Here is a tiny trained network, its code and every weight. The questions are about switching its units off for an input and a class, where a switched-off unit gives its printed mean instead of its output.

import numpy as np


def w(rows, s, z=0):
    codes = np.array(rows[::2]) - 128.0
    scale = np.full(codes.shape[1], s)
    scale[-1] = z or s
    return codes * scale


def norm(h):
    return h / np.sqrt((h * h).mean(-1, keepdims=True) + 1e-5)


def f(y):
    return np.maximum(y, 0)


def log_softmax(a):
    a = a - a.max(-1, keepdims=True)
    return a - np.log(np.exp(a).sum(-1, keepdims=True))


def net(x, mask):
    res = np.array(x, float).reshape(1, 7) / 4 @ E
    u = 0
    for l in range(3):
        y = f(norm(res) @ A[l][:, :-1].T + A[l][:, -1])
        res = res + np.where(mask[u : u + 13], y, B[l][:, -1]) @ B[l][:, :-1]
        u += 13
    return log_softmax(norm(res)[-1] @ U[:, :-1].T + U[:, -1])


A, B = {}, {}
E = w([
[112,118,121],'x0',
[133,135,131],'x1',
[198,169,153],'x2',
[81,189,176],'x3',
[154,138,136],'x4',
[192,66,255],'x5',
[151,53,72],'x6',
],0.0083)
A[0] = w([
[139,125,141,61],'0.n0',
[122,105,191,3],'0.n1',
[160,128,129,96],'0.n2',
[142,113,91,138],'0.n3',
[184,29,132,145],'0.n4',
[122,113,174,25],'0.n5',
[147,40,254,179],'0.n6',
[149,101,67,129],'0.n7',
[169,162,55,58],'0.n8',
[235,158,159,59],'0.n9',
[115,200,98,153],'0.n10',
[178,49,107,136],'0.n11',
[159,58,44,116],'0.n12',
],0.0098,0.003)
B[0] = w([
[111,125,136,130],'0.n0',
[189,171,175,151],'0.n1',
[115,126,117,140],'0.n2',
[172,158,146,157],'0.n3',
[123,60,116,205],'0.n4',
[159,159,166,142],'0.n5',
[138,44,205,254],'0.n6',
[193,171,153,172],'0.n7',
[152,162,93,169],'0.n8',
[36,83,82,180],'0.n9',
[36,89,75,190],'0.n10',
[153,61,133,189],'0.n11',
[254,175,182,194],'0.n12',
],0.014,0.007)
A[1] = w([
[73,253,82,52],'1.n0',
[82,120,192,133],'1.n1',
[140,162,183,69],'1.n2',
[174,161,127,183],'1.n3',
[156,191,232,70],'1.n4',
[168,123,36,97],'1.n5',
[131,79,132,118],'1.n6',
[75,109,41,173],'1.n7',
[143,105,52,143],'1.n8',
[128,98,131,103],'1.n9',
[122,85,135,1],'1.n10',
[136,95,58,183],'1.n11',
[108,103,185,147],'1.n12',
],0.014,0.0015)
B[1] = w([
[141,23,2,255],'1.n0',
[134,178,202,204],'1.n1',
[116,182,141,152],'1.n2',
[61,153,126,170],'1.n3',
[84,233,153,181],'1.n4',
[140,215,197,209],'1.n5',
[85,87,141,193],'1.n6',
[158,225,79,228],'1.n7',
[140,178,188,192],'1.n8',
[102,103,122,165],'1.n9',
[104,92,126,171],'1.n10',
[166,185,176,192],'1.n11',
[103,130,198,215],'1.n12',
],0.02,0.0064)
A[2] = w([
[77,113,130,134],'2.n0',
[46,213,138,196],'2.n1',
[144,180,176,238],'2.n2',
[61,219,47,145],'2.n3',
[55,102,87,10],'2.n4',
[96,86,88,81],'2.n5',
[124,151,191,87],'2.n6',
[6,94,148,73],'2.n7',
[254,165,56,66],'2.n8',
[58,104,90,37],'2.n9',
[159,105,195,83],'2.n10',
[98,58,76,80],'2.n11',
[85,119,145,68],'2.n12',
],0.0093,0.0014)
B[2] = w([
[85,126,155,149],'2.n0',
[253,112,78,214],'2.n1',
[79,177,60,222],'2.n2',
[163,70,17,253],'2.n3',
[94,74,54,146],'2.n4',
[114,93,138,148],'2.n5',
[89,182,85,202],'2.n6',
[27,121,197,182],'2.n7',
[46,174,251,247],'2.n8',
[121,72,73,146],'2.n9',
[95,154,51,216],'2.n10',
[105,111,81,161],'2.n11',
[100,133,163,151],'2.n12',
],0.014,0.005)
U = w([
[167,202,63,179],'0',
[151,215,190,176],'1',
[97,83,216,142],'2',
[197,7,157,6],'3',
[140,76,42,96],'4',
],0.016,0.0026)

Each question gives the input, the list of numbers given to net, and the class t.
The units are the neurons (one row each of A and B). Each row of codes is followed by its name. A weight is (code - 128) times the scale printed after its matrix; where a second scale follows, it is the last column's (A, B and U).
mask holds one flag per neuron, layer by layer. A switched-off neuron (its flag False) gives its mean, the last column of its row in B, instead of its output. The means were averaged over made-up inputs and are rounded, as every weight is.
A unit's drop is (log p(t) with every unit on - log p(t) with that unit switched off) / (log p(t) with every unit on - log p(t) with every unit switched off).
The circuit of an input: a set's keep is (log p(t) with only the set's units on - log p(t) with every unit switched off) / (log p(t) with every unit on - log p(t) with every unit switched off). Starting from the 12 units with the biggest drops (on a tie, the unit counted first), units are removed one at a time, each time the one whose removal leaves the highest keep (on an exact tie, the one counted first), for as long as the keep stays at least 0.8.
circuit, biggest first: the units of the circuit, biggest drop first
k most important neurons: the k neurons with the biggest drops, biggest first
drop when u is switched off: that unit's drop, to one decimal
input [7,0,-2,-5,6,1,3], class 3: circuit, biggest first : [0.n11]
input [-6,6,7,5,6,3,2], class 2: 3 most important neurons : [0.n9, 0.n12, 1.n7]
input [-3,-3,1,1,8,-4,-2], class 4: circuit, biggest first : [1.n0, 0.n6]
input [-5,2,2,7,5,0,-4], class 4: 2 most important neurons : [0.n6, 1.n0]
input [1,8,5,3,5,0,-8], class 4: 3 most important neurons : [0.n6, 1.n0, 0.n12]
input [1,5,-7,-6,-7,2,4], class 3: 2 most important neurons : [0.n12, 2.n8]
input [1,-1,-7,-2,1,0,-3], class 0: 3 most important neurons : [0.n6, 0.n12, 0.n11]
input [8,-6,-2,-7,-8,0,6], class 1: 2 most important neurons : [0.n6, 1.n0]
input [7,6,-8,5,4,0,-7], class 4: 2 most important neurons : [0.n6, 1.n0]
input [3,-4,-6,6,0,-8,-8], class 4: drop when 1.n0 is switched off : 0.2
input [-6,7,1,0,-5,2,1], class 3: drop when 1.n0 is switched off : -0.2
input [-8,-1,2,6,0,1,7], class 2: drop when 1.n0 is switched off : 0.2
input [8,3,-1,-7,6,-3,4], class 1: drop when 2.n3 is switched off : 0.0
input [7,-3,1,5,-5,-8,-1], class 4: circuit, biggest first : [1.n0]
